Each row is shifted at random along 4 fixed directions that mean nothing.
Known rows, with every way that one mark hangs from another:
(fepeto lotuva (senaf karob (valas laki) (zegob gofu))): [  78 -443 -272   -3 -131  152  -88  333  -67  155   51   24  -14 -292
 -190  -87  -93  470 -105   34  -22  -57  214 -190 -485   31   92  111
   98   -1  -81   26 -151  185  201  217   38  469 -138 -365   11  175
  252 -265  268  312  601  283  -66  -87  252  135 -129 -173 -271 -222
 -291]
(fepeto (gofu laki) (senaf karob)): [  11 -147  -68   28  -73   41  -28  150  -23  -69   53  136  -98  -19
 -244 -122   24  155  221   65   20  -17   91 -108 -202  -86 -144   15
  -23   98  -31  -43 -102   69  308   63  -38  215   88    8   10   38
  137 -173  110 -114  195   73 -145    8  -41 -115   19 -125 -296 -201
   34]
(zegob (gofu laki lete) (senaf valas)): [ -90 -122 -190 -205 -142   24 -258  305    7  272  -47  269 -192   24
 -156   31  137  274   54  257  -69    9   51 -137 -335   30  -44 -100
   58  168   86   85   35   80 -348   54 -127   48  131 -394   37  -27
  -59  -49  123  380  372  256  -81   30   73  173 -142 -269  -52  -54
 -346]
(gofu (laki fava) lete): [-348  332  -64 -447  211  -24 -248    5 -136  311  210  229 -157   35
  404  442   92 -175 -515 -264   84   64 -217  118  520  101  154   96
 -127    1   54  348  503   24 -264 -143    4 -258  182 -173  128 -166
 -375  235 -296  160 -324  371  281  134  120  410 -244  172  183  450
 -471]
(lete (laki (fava (tufos lotuva (sevefu guda) (zufimil bugab))))): [-227  479  134 -166  355  -89   30  -86 -181  269  269 -227  -97  -52
  298   70   94 -303 -240 -580  233  -36 -179 -199  449   87   66  451
 -132 -290   75 -127  -48  107  284   18  194   12   47  305   -6  111
  128   -5  115   57 -350   83  216   47   35 -148  -29  467  116   51
 -327]
(beren (sazav karob tisu) (zegob gofu senaf)): [ -32  -28 -207 -117 -229   60  -82  162  350 -243  290  420 -393  105
 -117   28  131  211  271  -41 -126  127  -40  140  -56   89 -241  -45
  -24   89   -7  178  260  -12 -359 -256 -180   12  199 -164  123 -214
   70  114 -249  338   44  246 -123   54 -148   39 -103 -118    2   -8
 -131]
(zegob karob (senaf fepeto)): [ 259  -92 -359    8 -295   61  -53    6  376 -151   22  285 -160   38
 -217  -78   49  232  377  173 -132   35   66  110 -312   70 -170 -201
   27  221   -7   27  -87 -117 -115  -66 -164  155  220 -170  113 -107
   17 -295 -136  220  245 -149 -110  150   40   63  -66 -175  -98 -182
   47]
(valas laki (zegob gofu senaf)): [  16   60  224   34    2  -32  -15 -109 -155  135   40   88   73  -19
   39  -52   10 -162  -25 -154  133  272 -149 -123  232  -32  -10  -55
  -11 -239   32 -140  -92  -39  -22   52  164 -186 -173  100 -150   64
   -7  -46   40  168 -117   31  171 -184  -29  -66   -8   77  194   10
  -79]
(fava (lete laki) tufos): [-264  136  326   51  -48 -108   68  406   27   27  -52 -234 -360  210
 -359 -251  107  162  421   22  -24 -107  104 -331 -209  -94 -263   13
  -18    1   94 -187 -174  217  -43   31 -183   70  227  235  -55   88
   82   49  420  -32  193   28 -376   19 -349 -460  126  -97 -231 -215
  -32]
(beren (zegob gofu senaf)): [ 387 -229 -215  114 -109  152  -65 -186   24  140  -37  228  214 -238
  118  -33    2   47   22   73  -70  184  141  108 -164   35  104  -51
  126  -19  -57  -95 -291  -95 -175  101  154   17 -386 -212  -27   -2
  192 -141  -93  268  122  -97  205 -155  298  229  -47  -79  201 -102
  118]
(valas laki (senaf fepeto (zegob gofu (karob sazav)))): [-154 -179  197   69 -181  -62  100  260  -21   55   14 -139 -168   77
 -436 -284   -3  262  287    3   43  -51  -63 -446 -270   39 -185   45
   45 -166   31 -217  -89  151  181  100  -89  139   86  -17 -123  145
   89 -108  456  333  309  293 -296 -104 -196 -429   79 -156   26 -261
 -251]
(lotuva (tufos fava sevefu (zufimil guda))): [ -79  373  -49  -63  222 -120   63  -48  -18   57  188 -153 -127   44
   54  -37  171 -157   74 -391  131  -84 -151  -89  143   41  -97  401
  -95  -48   52 -118   56   35  156  -10   35  139  245  239   24   72
  135 -147   21  -23 -173  -99   -2  156  150 -177   19  190 -200  -64
 -190]
(senaf valas (zegob gofu)): [   5  341  -50 -140   15  -20  -34 -146   67  -93  250  195  -59   34
  193  139  -17 -170 -167 -257  147  128  -42  337  332  157  -34   16
  -59  -71  -35  140  253 -149  -38 -136  -22  -45  211  113   54 -277
  -60  -62 -310  110 -253   51  154   80  -37  163  -83  236   65  182
 -333]
(gofu (lete (laki (fava (tufos lotuva sevefu))))): [ 155  238 -228  -35    7  -32    2  -28  261   34  117    4 -295   12
  -34  -52  157   32  257  -76   21  -60    8 -125 -187  -69 -119  135
  -40  197  -14  -91  -15  -23 -238  -65 -107  105  295   72  188  -32
  145 -360 -100  172  -19 -251  -71  207  145    2 -126    9 -176  -61
   63]
(tisu (beren zegob) sazav): [-200 -454  -38   29  -54   10  -48  346 -364   24 -125 -118 -122 -104
 -192  -86  -40  307 -207   40  -88 -179   24 -300 -401  -47  124  155
  180  -23   79   46 -107  275 -156  165   10  156 -193 -394  -40  207
    9  315  530  393  525  407 -210 -182  -86  -62    5 -210  232 -111
 -254]
(zegob (gofu (lete (laki fava))) karob): [ 107 -110  -97  -24  -98   89 -120   11  -38  284  -49  213   22 -114
  -16  -65  110  133  115  131  -65   21   94 -209 -245  -82    6  -51
   -7   59   15 -110 -165   31  -79   53   40   50 -171 -147  -16   26
  152  -86    7  161   98   74   31  -66  312   65   -1 -139    8 -130
  104]
(bugab (zufimil (guda (beren zegob)) sevefu)): [ 493  284  -20  330    4  -40  147 -467  -35 -275  117  -86  228  -85
  119 -193  -27 -347  134 -365  183  280 -127  419  255   55  -78   12
   46 -107 -116 -279 -339 -252  331   28  242 -130 -152  408  -49  -43
  518 -316 -253   36 -280 -338  160  -87   56 -148  119  246 -123 -123
  277]
(lete (laki (fava (tufos lotuva)))): [ 202  -92 -362  -20 -125   55  -45   82  267   56  -19  -10 -180  -96
  -93  -54   90  285  234  168 -108 -138  101 -118 -481    6  -10   53
   68  224  -55  -59  -90   17 -193   11 -124  235  172 -207  175   -3
  226 -314    0  243  278 -148  -94  138  250   94 -139 -166 -152 -140
   57]
(beren (sazav tisu) (zegob karob (senaf valas))): [-102 -186 -251 -227 -157  131 -238  298   70   89  301  277 -266 -107
   47  143   83  335 -186  -65 -114  111  106   42  -49  158   20  160
   16   -2   10  257  229  118 -187  -62  -51  122   33 -413  107  -59
  167  186  -51  516  293  474   15  -43 -136  259 -182  -55   91   30
 -487]
(karob (sazav beren tisu) zegob): [ 321  -79 -433    7 -196  104 -110 -183  182 -128   64   69   76 -126
   98   94   42  103    2  135 -135  117 -153  189 -161   42  112  -24
  149  208 -193  119  141 -150 -619  -20  -63   35   71 -349  185  -96
  -72 -158 -356  437  -14  -25  116   76  309  317 -212 -145  194   53
    1]
(sazav karob (tisu beren)): [ 125 -230  182  231 -138   56   49   53 -296 -171  -84 -165  109 -128
 -158 -240   17   75  190  152  -79  102   14 -402 -253 -226   80   41
   90  -35  -42 -207 -403  114  -50  238  109  147 -283    7 -158  271
   67  -20  296  -29  113   39  -57 -256  -62 -193  115 -107   72 -262
  397]
(zegob gofu (senaf (fepeto lotuva) (karob sazav))): [ -77 -106  -97 -169   34  158 -106  108  -47  362  213  123  111 -241
  140  144 -101  122 -275 -181   26    2  103 -106   86  174  169  151
  -80 -158  -87  104   78  132  136  106   90  144 -237 -198  -41   39
 -130   -8    3  128   17  402  195  -36  319  188 -105  139   36   33
 -247]
(gofu (laki (fava tufos))): [ 174   31   56  161  -24   25   17  -89 -128   59  -50  -88   90  -82
  -45 -171   72    1  222   84   -1   33  108 -163 -133  -85    0   -5
   68   18  -77 -290 -344   11  155  173   51   33  -20   91  -66  130
  275 -239  171  -52   18 -158  -22  -79  -20 -154   70  -61  -59 -177
  252]
(sevefu lotuva (tufos fava)): [ 202 -158 -323  114   47  116  -13  -64   -4  134  -59    2  157 -204
    5  -67  -20  111   27  -28  -37  -70    4  -18 -264  -92   67  -68
   85   52 -117 -110 -348   73   43  152  100   96 -181 -151    7  179
  224 -202  130   24  151  -60   32   23  158   21  -32  -77  -39 -190
   96]
(guda (beren (sazav karob) zegob)): [ 334 -261 -154  170 -164  113  107 -109   99 -201   87  -25  -59 -174
  -51  -86   25  119  118  -16  -24   89   -8   26 -253  -42  -25  103
   85    9 -100   -1 -152  -50 -266    6   -6  140 -129  -94  116   -9
  249  -87  -73  388  148   32  -10  -64  -20   48  -62  -88  183 -109
   34]
(gofu (laki (fava (tufos lotuva (zufimil bugab sevefu)))) lete): [ 161  177 -107   95  116  -17  -22  -84  -25  235   90 -154    3  -95
   19 -160  111  -45  107 -139   49  -41   20 -272  -77  -42    9  130
   12    8  -54 -296 -309   47  104  148  112   86   56  115   10  213
  357 -344  139  111  -31 -167    6   28  235 -149  -21   55 -135 -174
   99]
(lete (laki (fava (tufos lotuva zufimil)))): [-534  410  -77 -472  108 -149  -96  343  179  123  241   89 -638  231
   -9  215  150   81  -29 -241   96 -270 -151 -171  106  148 -160  253
 -176   28   97  290  540  135 -152 -276 -260   62  615  -21  184 -200
 -238  109  -33  144  -60  266 -122  323  -73  -25 -213  131 -145  213
 -567]
(fepeto (gofu laki lete) (senaf (zegob karob))): [ 281 -137 -291   45 -121  126 -163  -97   18   52   46  338   46 -148
  -67  -58   39   87  114   48  -38  153  111   38 -184 -150  -55 -163
   21  169  -88  -12 -216  -62  -42   79   29  103  -63 -124   56  -44
  105 -291 -134  109  123  -12   49   12  238  164  -79 -119 -133 -155
   77]
(fava lete (tufos (sevefu guda))): [ 205  147 -387  -94  103   95  -69  -65  174  214   13  -26    3 -196
  279  186   77   55 -175 -289  -60   75    9  166    9  104  175  152
   75  126  -19   36 -116    7 -430   65   70   55   12 -225  162   -1
   12 -182 -187  320   55 -119  207  142  284  422 -245   50  117   66
 -283]
(lotuva (tufos (fava laki lete) (sevefu (guda beren)) zufimil)): [ -32   97 -414 -278  141   28 -100  194   18  393  -58 -214 -213 -184
  180  210  192  203 -227 -231   -7 -141 -155 -109 -267  182  205  447
  109  125   63  124  -20  163 -652  126  -13  268  138 -421  218   89
 -107  -85   79  591  299  108  142  207  437  385 -352  -68  220   64
 -655]
(bugab (zufimil guda (sevefu (lotuva tufos)))): [ -86  386 -116 -100  251  -19 -125  -86  -27  177  295  -10  112  -61
  310  151  -55 -231 -269 -552  175  134 -180  373  527  145   26   76
 -143 -139  -56   22  127  -20  418  -38  219 -237  -15  190  -31  -48
  208   27 -244  -62 -335  172  224   71  221   31  -11  334 -282  103
 -280]
(fepeto (senaf valas zegob)): [ 266  -29  -64  202  -16   67   15 -169 -138 -104   61  -34  207 -180
   15 -130  -75  -45    2  -75   61  128  157   97  -26  -66   39   21
   94  -62 -116 -129 -309  -52  279  187  127  160 -149   90  -66   81
  205 -265  101   -9   48 -138   73  -95   25  -25   46   80  -98 -146
   89]
(zegob (gofu (laki fava)) karob (senaf fepeto valas)): [-148  160   68 -228  -63   29 -138   99 -162  240  179  261  -74  -28
   58   62   60   23  -55  -90   81   97   27 -110  140  171    5   64
  -74 -133   44   12   62   54  207   39   14   27   35  -58  -81  -32
  -49  -29   64  125  -42  325  118  -53   13   35  -27  103   60    4
 -274]
(sazav beren (karob (zegob gofu))): [ 213  -10   53    5  -30  134    6 -264 -204  136   66   26  281 -267
  293   97   -2 -166 -167 -120   38  247 -107 -110  143  -19  225  103
   14 -192 -115    6  -73  -62 -378   95  200  -31 -400  -53  -45   20
 -223   -8 -201  212 -298  116  379 -171  424  233  -81  132  406   62
   46]
(zufimil bugab guda sevefu): [ -64  395 -186  -88   53 -139   18   -1  305 -285  312   85 -224  251
   14   41   51 -123   27 -393   59   65 -283  487  371  253 -235   -9
  -88   70   83   59  329 -108  167 -272  -69  -65  484  232  162 -183
  221  -34 -345   83 -186  -49  -97  219  -51  -71   14  174 -346   48
 -206]
(laki (fava lete (tufos lotuva))): [ -21  144  100   -4  193   74   31   42 -186  412   28 -186  111 -254
  221   26  -13  -17 -180 -250   27  -60  154 -298   14  -13  213  204
  -24 -176  -89 -141 -202  194  -71  194  142   59 -260   46  -89  218
  -23  -90  192  -50  -81    1  165  -73  385   43  -65  159   30   27
   79]
(senaf (fepeto gofu lotuva) (karob (sazav tisu))): [-146  192  150  -70  148   74   10   -5  -67   22  372  -27   71 -108
  149   78 -138 -114 -196 -378  102   59    2  -22  425   27   67  197
 -180 -182 -167   55  185  104  390   16   69   85  -87  241  -71    0
  -47    7 -135 -328 -374  335  117  -11   25  -55   12  337 -161   81
   -2]
(tufos (fava lete) (zufimil bugab (sevefu (guda beren) lotuva))): [-278  267 -108  -87  191 -113   90  244  -33   95   56 -148 -227   83
  -89  -47   18   12  -85 -433  122 -221 -327    0   10  136 -110  103
   -9 -107   61    6  -53  208   -9  -23    0   56  182   68   30  146
   53   39  250  165   83  146 -133  148   51 -241  -54  110 -118  -57
 -356]
(bugab (zufimil guda sevefu)): [-188   57 -212 -133   25  -72  -84  248   69   69   17  -42 -124   68
  -51   37   27  188  -74 -195  -37 -119  -87  101  -39  241  -29   86
   29   46   65   51  166  104  200  -55   -1   36  136 -168   36   -8
  179   61   23  194  175  236 -115   94  175    0  -32  -40 -324  -15
 -310]
(senaf karob (zegob gofu)): [-230   20   19 -214    0   20  -25  173  -36   60  167   96 -145   -6
   42  117  -14   98 -205 -179   58  -74   22  -37   93  172   15  136
  -50 -118   27  159  216   88  -11  -55  -40  118  107  -91   30 -162
 -142  108  -19  222   36  351   16   20   21  102  -66   92   76   94
 -429]
(karob (zegob (gofu (lete laki)) (senaf valas))): [ -51  320  256 -123  106    6 -174 -168 -265  348  196  112  123  -66
  272   86   49 -331 -199 -191  188  339  -36   -9  453  -20   55   71
  -79 -229   22  -41    0  -50  -69   62  162 -254 -201  185 -120  -73
 -114   65  -58  101 -373  185  312 -136   42   56   -1  273  226  108
 -236]
(sevefu (tufos lotuva zufimil)): [ 362  180   69  347   49  -12  156 -379   -6 -123   24  -84  167  -70
 -102 -321   12 -268  403 -100  151   58   40 -144  -50 -271 -150  -53
  -38  -72 -139 -377 -553 -126  319  130  134   18 -103  450 -137  148
  311 -411  100 -305 -215 -453    2  -25  -94 -394  162  145  -96 -309
  445]
(senaf fepeto (valas (laki (fava tufos)) (zegob gofu karob))): [-107 -170  -42 -127  -55   40  -47  290 -135  374  -11 -128 -107 -181
  -53  -18   12  363 -145 -138  -17  -60   50 -415 -258  128  145  216
   97 -159   13  -77  -36  226  -29  183    6  263  -13 -321  -53  158
  113 -140  332  476  392  388  -28  -88  172   77 -134 -106   66  -76
 -509]
(zegob (gofu lete) (senaf (karob sazav) (valas laki))): [-403  248  168 -296   40  -53 -136  265 -104  288  308  150 -257   99
  -33  118   93   12 -154 -232  190   95 -113 -155  283   98 -119  138
 -170 -155   65  124  381  111    9  -48  -60  -71  277    7  -27  -37
 -187   98   65  244  -59  456    5   27 -184  -46 -105   99    5  125
 -636]
(tufos (fava laki lete) (sevefu guda) zufimil): [  22  152 -214   30  -23  -75   98  163  171   32 -150 -205 -266   60
 -233 -181  169  216  334  -48  -65 -169  -36 -185 -421   44 -112  161
  134  163   59 -159 -248  121 -191   51 -105  236  228  -74   97  191
  139 -211  300  204  272 -193 -229  153  -21 -186  -87 -152   27 -230
 -139]
(zufimil bugab (guda (beren zegob)) (sevefu lotuva tufos)): [ 498   -9 -540  236  -25   45   58 -214  267 -301  176   46   32  -99
   -2 -128  -46  -25   85 -344   52  132 -259  596  -61   96 -132 -129
  127  112 -102 -115 -310 -152   23  -29   94   30   75   45  175  -61
  643 -341 -257  365  133 -194  -23  105   98   27  -14   30 -262 -226
   -9]
(senaf (fepeto lotuva) (valas laki)): [-373  381  477  -66  127 -153  102  175 -141  -74  281 -198 -226  179
  -96  -55  -99 -183  -46 -370  244   66 -138  -71  444   -5 -154  109
 -191 -267   32   12  207  105  491  -53  -42  -46  191  466 -118   74
  -43   46  183 -277 -233  244  -94   -6 -483 -393   94  330 -220   59
 -232]
(valas (laki fava) senaf zegob): [  60  -58 -131   22    4  -60   12  -84    3   20  -24  -33  -59  -32
   -7   14   20   49  -54 -106   58   89 -246 -102    3  -47   37   13
   91  -41  -14  -37   75  -34  -91   14   62  -49  103 -166   35  120
   27 -215   38  356  107  -63   43  -13   77   65 -169 -117  102   78
 -177]
(lotuva (tufos fava (zufimil bugab (guda beren)))): [-188  758  127 -167  326 -194   60 -232  -92  -66  417  -38 -147  169
  268  126  140 -543 -140 -666  327   61 -432  287  713  130 -168  276
 -250 -211   53   32  275 -118  106 -173   43  -90  451  545   40 -148
  -60  -28 -295  -67 -573  -71  201  222   54 -157    7  493 -109  189
 -338]
(tisu (beren sazav) (karob (zegob (gofu (laki fava))))): [ 334 -225 -421  -23  -84  166 -183 -279 -211  150   78  221  167 -357
  270  135   20   30 -322   -6   11  176  -48   82 -111   19  289  124
  133  115  -94   52  -50  -91 -268  111  173  -22 -224 -426  103    0
  100  -43 -164  458   62  160  284 -133  343  428 -198  -92  512   41
 -146]
(zegob (gofu laki lete) (senaf (fepeto lotuva) (karob sazav))): [ 234   21  -13   99  -83  114  -78 -137    9  174  178  161  140 -136
  -64 -122  -14  -40  177    9   56  181  100  -92    3  -88  -49 -118
  -74   -4 -137 -162 -252  -41  160  146   58    5 -137   94  -69   63
   74 -313  -20    0  -92   54   82  -45   83  -76   16   54  -49 -175
  161]
(zufimil bugab (guda (beren (sazav karob tisu) (zegob senaf)))): [-249  238 -225 -361  -25  -19 -132  173  224 -260  536  298 -479  136
  173  304  133   -5 -231 -475    9  181 -400  410  444  305 -136  154
 -107  -37   79  415  564   -1 -444 -343 -129  -46  409 -119  249 -299
  -69  289 -446  579 -125  480   78  167 -106  241 -221  188   30  261
 -588]

Rows:
[-145 -259  397  211  -91  -24  179  281 -356   -1   10 -221  -80  -27
 -416 -366  -13  138  236   20  116 -103   71 -456 -295  -63 -179  175
   48 -283   -3 -255 -316  235  262  214   -5  165 -155  158 -196  216
  168   55  647  160  312  273 -298 -239 -279 -575  216  -76  -21 -325
   10]
(guda (beren (zegob (senaf (karob sazav)))))
[ -53 -206 -172 -157 -172   59 -128  141  -46   60   96  130 -199  -69
  -50   80   84  200  -76   56  -31   55 -127 -112 -199   60   29  107
   57   76    5  169  194   51 -432  -40  -76   23   47 -366  121  -59
  -74  155  -16  516  177  424  -15  -38   32  157 -161 -171  314    6
 -384]
(tisu (beren (sazav (karob (zegob (gofu laki))))))
[ 127  230   -9   31  125  -48   11 -180 -105   -2   97 -100   57  -59
   99  -22   77 -229   19 -245  163   57 -182   61  127  -32  -23  175
  -54  -56  -27  -93 -135  -89   -6   76   80   33   78  199  -29  -30
  103 -173  -98   40 -133 -112  124   56  182  -35   14  152 -132  -44
  -94]
(lotuva (tufos (zufimil (guda beren))))
[ -81  -83  -86    2   23    9   37  277   52  106  -14 -124 -174  -39
 -167 -104   -8  214  100  -54   -3 -160   62 -231 -274    6  -49   98
   35   13   -4  -83 -138  190   -5   77  -41  134   55  -69   16  125
  142  -89  275   98  259   72 -182   38  -45 -136  -33  -63 -164 -161
 -108]
(fava (tufos (sevefu lotuva)))
[ 282   43 -262  154 -205   15   18  121  361  -16 -179 -128 -225   19
 -283 -228  130  309  542  217 -155  -65  202 -114 -558  -24 -138  -96
  159  292  -65 -195 -382   -4 -363   84 -181  230  287  -96  105   70
  211 -378  140  190  365 -387 -247  145  -20  -89 -105 -289  -88 -277
   52]
(fava laki lete (tufos zufimil))
[  28   20 -129  -15    2   75   27   33  -94  -99  314  116  -80 -144
   21   48  -30   34 -109 -306  127   57   -2  133   97    8  -51  252
  -42  -87 -145  167  183   26  128   -3   20  236   53   -1   81  -22
   34  -93  -90  145   -7  206   46   12   20   52  -97  117  -91    9
 -291]
(fepeto gofu (senaf (karob (sazav (beren zegob))) valas))
[-539  350  -24 -258  320  -55  -61  407 -102  327  205 -165 -229   69
  124  140   12   25 -347 -646   79  -67 -293  115  369  232  -10  120
  -39 -182  110   73   58  358  100   -9   77 -110  116   24   36  168
   56  325  280  152  -23  483  -32  104 -135 -125  -67  220  -25   46
 -646]
(zufimil bugab (sevefu guda lotuva (tufos (fava laki lete))))
[-162  589  -37 -234  310  -53  -79  -21   67  267  352 -150 -161  -10
  379  198   69 -275 -308 -667  178  132 -208  112  602  168   55  287
 -150 -155   58   35   58   52  -20  -72  158  -90  157  249  100   -8
   75   31 -179  156 -362   74  263  148   25   86 -147  473   47  142
 -503]
(fava (lete laki) (tufos (sevefu lotuva) (zufimil bugab guda)))
[-304  339    4 -212  200 -112   66   96 -119  -11  157   37 -274   93
   -3   88   76 -161  -95 -431  209 -141 -369   16  149   22 -143  132
 -125 -114   53  115  124  118  -94  -88  -74  -30  272  152   47  -51
 -176   23   70   40 -116  191  -14  192  -91 -131  -68  216  -69   65
 -332]
(sevefu (guda beren) (tufos fava lotuva))
[-184  509  197  -78  242 -109   -1  -86 -210  111  161  -13 -131   93
  123   15  146 -306   -5 -406  177   90 -175  -47  417  -78  -96  124
  -95  -84   50 -142  -56   50  111   14   57 -220  193  312  -36   26
   20  -54   59  -70 -348   32   47   57 -218 -175   27  233  -33   53
 -123]
(gofu (laki (fava (tufos (sevefu guda)))) lete)
[ 111  287  -21   95  109   13   28  -30  146   78  172   14  -72  -27
  -15 -111   52  -86  270 -214   65   37   57   90   16 -168 -176   37
 -157   63  -88 -114  -59    7   75  -35  -20   98   53  361   37   30
  177 -230 -130 -314 -188 -224  -16  127  254 -164   31  107 -382 -110
  211]
(fepeto gofu (lotuva (tufos (fava (lete laki)))))
[-304  168 -213 -405   15    4 -104  232  245    6  270  296 -362  111
   57  302    6  118 -148 -257   22  -76  -84  164  226  253  -67  120
 -141   53   56  391  500   49  -68 -210 -179  129  385 -167  166 -274
 -377   58 -256  140  -17  339   22  261   18  265 -203   99 -101  221
 -556]
(zegob (senaf (fepeto gofu) karob))
[ 329  228 -144   80  291   52   86 -372 -205  111  330 -191  272 -316
  457   57    0 -364 -423 -704  204  212 -262  241  418  156  204  369
   -2 -273  -67 -160 -246  -22  106  124  377   31 -305  231   49  122
  430 -189 -186  253 -297  -35  416  -71  376  146  -35  457   91   -8
  -68]
(zufimil bugab (guda (beren zegob)) (sevefu (tufos fava lotuva)))
[ 120   56  -66 -131 -173  128 -188  -76  -77   28  244  275   47 -107
  147  117  130  -28  -16   50    7  286 -113  -38  158   61   81   30
  -34    8  -97   60   43  -74 -305   52   77  -17  -13 -180   32  -62
 -106  -68 -277  326 -162  188  279  -85   44  244 -149   35  252   34
  -68]
(zegob (gofu laki) (senaf (karob (sazav beren tisu))))
[ 130   23 -233   75    4  -18   38  105  180  -34   99   43 -199    9
 -257 -197  102  139  385  -10   29 -128   33  -61 -362 -105 -234  118
  -61  209  -50 -136  -11   37  110  -17 -119  268  240  116  112   69
  306 -365    8 -126  138 -168 -217  172  218 -196   -2 -121 -478 -242
  140]
(fepeto (gofu laki) (lotuva (tufos fava sevefu)))
[ 124 -202 -350   97  -56   25   41  109  167  -72 -114  -15  -57  -50
 -224 -146  -34  235  169   37  -54 -132  -72   33 -428  -36  -75  -78
  119  146   -9  -77 -236   63   37   43  -30  101   -1 -187   64  108
  249 -175  177  158  344  -28 -197   70    6  -85  -25 -170 -136 -244
  -18]
(tufos (sevefu guda lotuva))
[-164  385 -301 -251  117  -75  -30  230  399   29  274   85 -511  156
  -69  114   98   97  151 -321   26 -146 -108  157    2   83 -221  181
 -149  246   11  204  429   70 -228 -217 -278  192  551   62  266 -143
 -125 -205 -229   10  -49   44 -162  418  186   48 -197   47 -396   90
 -327]
(senaf (fepeto (gofu lete) (lotuva (tufos (fava laki) sevefu))))
[  87  -32 -328  -31   31   -2 -101  182   24  285  -35 -130 -111 -126
 -116 -122  152  267  120  -25  -83 -164   13 -366 -445   -2   50  179
  100  172  -21 -193 -242  171  -55  180    2  214   90 -237   59  212
  352 -335  228  276  321   33 -139   78  372   -4 -104 -165 -328 -235
  -50]
(gofu (laki (fava (tufos lotuva (zufimil guda sevefu)))) lete)
[ -36 -291  -53  -94  -71   85 -103  195 -193  339  -38   42   62 -218
   -4    1  -20  261 -243   -4  -12    8  103 -298 -245   49  153  105
   63 -158   19    6  -34  147  -83  146   85  163 -224 -318  -76   93
   65   15  201  370  326  362   54 -162  249  157  -91  -84  144  -68
 -369]
(senaf (valas (zegob gofu karob)))
[-178  312 -268 -173  125  -97  -46  120  223  -15  174    9 -278  151
   22   82   97   21  -26 -386   31  -90 -192  211  191  215 -138  104
  -22   43   83   69  142   26   27 -138  -62   38  456    2  139  -94
  138  -19  -85  224   18   54  -87  248  -69  -21  -94  101 -176   12
 -501]
(fava (tufos (zufimil bugab (sevefu guda))))
[ 157 -253 -194   27 -116  132  -41    5   97   53  156  124  -65 -163
   28    4   20  192  -61  -68  -71   65  125   61 -115   40    1   97
   22  -16  -43   66   -7   10  -33  -40   29   74 -143 -198   98  -11
  305   60  -74  350  186  177   12  -69  -40  115  -63  -47  175  -67
 -167]
(beren sazav (zegob karob))
[ 151 -271  -97   80 -131   30   21   82   57    3  -34 -129  -51  -86
 -190 -104   41  235  136  122   -2   63  -33 -264 -270  -60    8   73
   69   43    0 -108 -152   23   48  133   35  179   63 -180   37  189
  154 -274  169  304  350  -50  -58  -53  -73    3  -98 -203   21 -160
 -125]
(valas laki (senaf karob))
[-117 -123  -88   15   82  -50  156  230  -99   49   72 -235 -258  -83
 -191 -163   62  189  -15 -291   75 -270 -149 -279 -335   71  -66  421
   74 -142   25  -55 -112  249   50   51    4  240  -59  -90   43  202
  351   23  408  382  318  266 -206  -14  -48 -274  -31    6    6 -188
 -295]
(tufos fava lotuva (zufimil (sevefu (guda (beren sazav zegob)))))
